Below are the code and all the weights of a small trained network. Each question names an input and a class and asks about switching units off, where a switched-off unit gives its printed mean instead of its output.

import numpy as np


def w(rows, s, z=0):
    codes = np.array(rows[::2]) - 128.0
    scale = np.full(codes.shape[1], s)
    scale[-1] = z or s
    return codes * scale


def norm(h):
    return h / np.sqrt((h * h).mean(-1, keepdims=True) + 1e-5)


def f(y):
    return y / 2 * (1 + np.tanh(0.7978845608 * (y + 0.044715 * y**3)))


def log_softmax(a):
    a = a - a.max(-1, keepdims=True)
    return a - np.log(np.exp(a).sum(-1, keepdims=True))


def net(x, mask):
    res = np.array(x, float).reshape(1, 4) / 4 @ E
    u = 0
    for l in range(3):
        y = f(norm(res) @ A[l][:, :-1].T + A[l][:, -1])
        res = res + np.where(mask[u : u + 4], y, B[l][:, -1]) @ B[l][:, :-1]
        u += 4
    return log_softmax(norm(res)[-1] @ U[:, :-1].T + U[:, -1])


A, B = {}, {}
E = w([
[91,145,230,52,229,192],'x0',
[31,138,83,173,2,119],'x1',
[83,115,33,107,210,131],'x2',
[145,240,164,86,76,108],'x3',
],0.0077)
A[0] = w([
[111,153,182,74,121,117,53],'0.n0',
[125,7,104,176,116,120,1],'0.n1',
[110,150,174,66,127,144,51],'0.n2',
[161,131,211,171,56,13,87],'0.n3',
],0.011,0.0038)
B[0] = w([
[48,237,203,199,115,181,170],'0.n0',
[62,166,113,189,14,103,221],'0.n1',
[104,206,236,129,111,246,176],'0.n2',
[180,136,145,79,138,100,253],'0.n3',
],0.013,0.0049)
A[1] = w([
[153,175,190,133,109,120,3],'1.n0',
[249,157,150,137,85,83,192],'1.n1',
[182,110,230,94,155,186,220],'1.n2',
[182,136,113,133,140,77,85],'1.n3',
],0.011,0.0053)
B[1] = w([
[84,141,152,70,118,149,150],'1.n0',
[145,93,71,11,124,91,233],'1.n1',
[92,119,78,121,152,80,254],'1.n2',
[162,86,146,123,95,143,145],'1.n3',
],0.012,0.0082)
A[2] = w([
[81,75,208,117,90,132,59],'2.n0',
[90,169,159,107,153,147,49],'2.n1',
[91,146,182,130,118,186,1],'2.n2',
[246,77,122,127,123,85,126],'2.n3',
],0.011,0.0055)
B[2] = w([
[107,128,9,133,75,69,135],'2.n0',
[174,160,79,53,80,171,187],'2.n1',
[165,207,112,140,81,254,166],'2.n2',
[227,179,81,69,98,22,254],'2.n3',
],0.0082,0.0042)
U = w([
[74,63,59,210,75,114,243],'0',
[89,176,155,65,186,163,155],'1',
[107,67,106,135,249,131,100],'2',
[189,81,196,182,122,168,1],'3',
[203,78,194,185,116,183,1],'4',
[213,76,63,65,92,54,246],'5',
[77,185,194,137,113,216,139],'6',
],0.014,0.0068)

Each question gives the input, the list of numbers given to net, and the class t.
The units are the neurons (one row each of A and B). Each row of codes is followed by its name. A weight is (code - 128) times the scale printed after its matrix; where a second scale follows, it is the last column's (A, B and U).
mask holds one flag per neuron, layer by layer. A switched-off neuron (its flag False) gives its mean, the last column of its row in B, instead of its output. The means were averaged over made-up inputs and are rounded, as every weight is.
A unit's drop is (log p(t) with every unit on - log p(t) with that unit switched off) / (log p(t) with every unit on - log p(t) with every unit switched off).
The circuit of an input: a set's keep is (log p(t) with only the set's units on - log p(t) with every unit switched off) / (log p(t) with every unit on - log p(t) with every unit switched off). Starting from all 12 units, units are removed one at a time, each time the one whose removal leaves the highest keep (on an exact tie, the one counted first), for as long as the keep stays at least 0.8.
circuit, biggest first: the units of the circuit, biggest drop first
top k neurons: the k neurons with the biggest drops, biggest first
top k neurons in layer l: the k neurons of layer l with the biggest drops, biggest first
drop when u is switched off: that unit's drop, to one decimal
input [8,-8,-1,5], class 6: circuit, biggest first => (0.n2 0.n0)
input [3,-6,-6,-7], class 2: circuit, biggest first => (0.n3 1.n2 1.n1)
input [2,-4,-5,1], class 1: circuit, biggest first => (1.n2 0.n0)
input [-8,-6,2,-8], class 0: circuit, biggest first => (0.n1)
input [7,2,5,-4], class 2: top 2 neurons in layer 0 => (0.n1 0.n0)
input [7,2,2,-7], class 0: top 3 neurons => (0.n3 1.n1 2.n3)
input [0,1,-2,8], class 1: top 2 neurons => (0.n0 0.n3)
input [2,5,4,0], class 0: top 3 neurons => (1.n1 0.n2 0.n3)
input [0,-3,-7,6], class 1: top 3 neurons => (0.n0 0.n2 1.n0)
input [5,4,-4,-4], class 6: top 2 neurons => (1.n1 0.n2)
input [8,7,3,-8], class 0: circuit, biggest first => (2.n0 1.n1 0.n2)
input [2,5,-4,8], class 1: top 2 neurons => (0.n3 0.n1)
input [-5,-1,3,0], class 0: top 4 neurons => (0.n3 0.n1 1.n1 2.n3)
input [1,-8,-3,4], class 1: top 4 neurons => (0.n0 0.n2 1.n2 2.n3)
input [-6,0,-1,-6], class 0: circuit, biggest first => (0.n1)
input [8,-4,-6,6], class 6: top 3 neurons in layer 0 => (0.n0 0.n2 0.n3)
input [1,-1,3,2], class 1: top 2 neurons => (0.n1 1.n2)
input [4,3,6,6], class 6: drop when 0.n0 is switched off => 0.1
input [0,-7,0,7], class 1: drop when 1.n2 is switched off => 0.2
input [6,2,-2,8], class 6: circuit, biggest first => (0.n0)
input [8,1,-3,6], class 6: drop when 0.n0 is switched off => 0.2
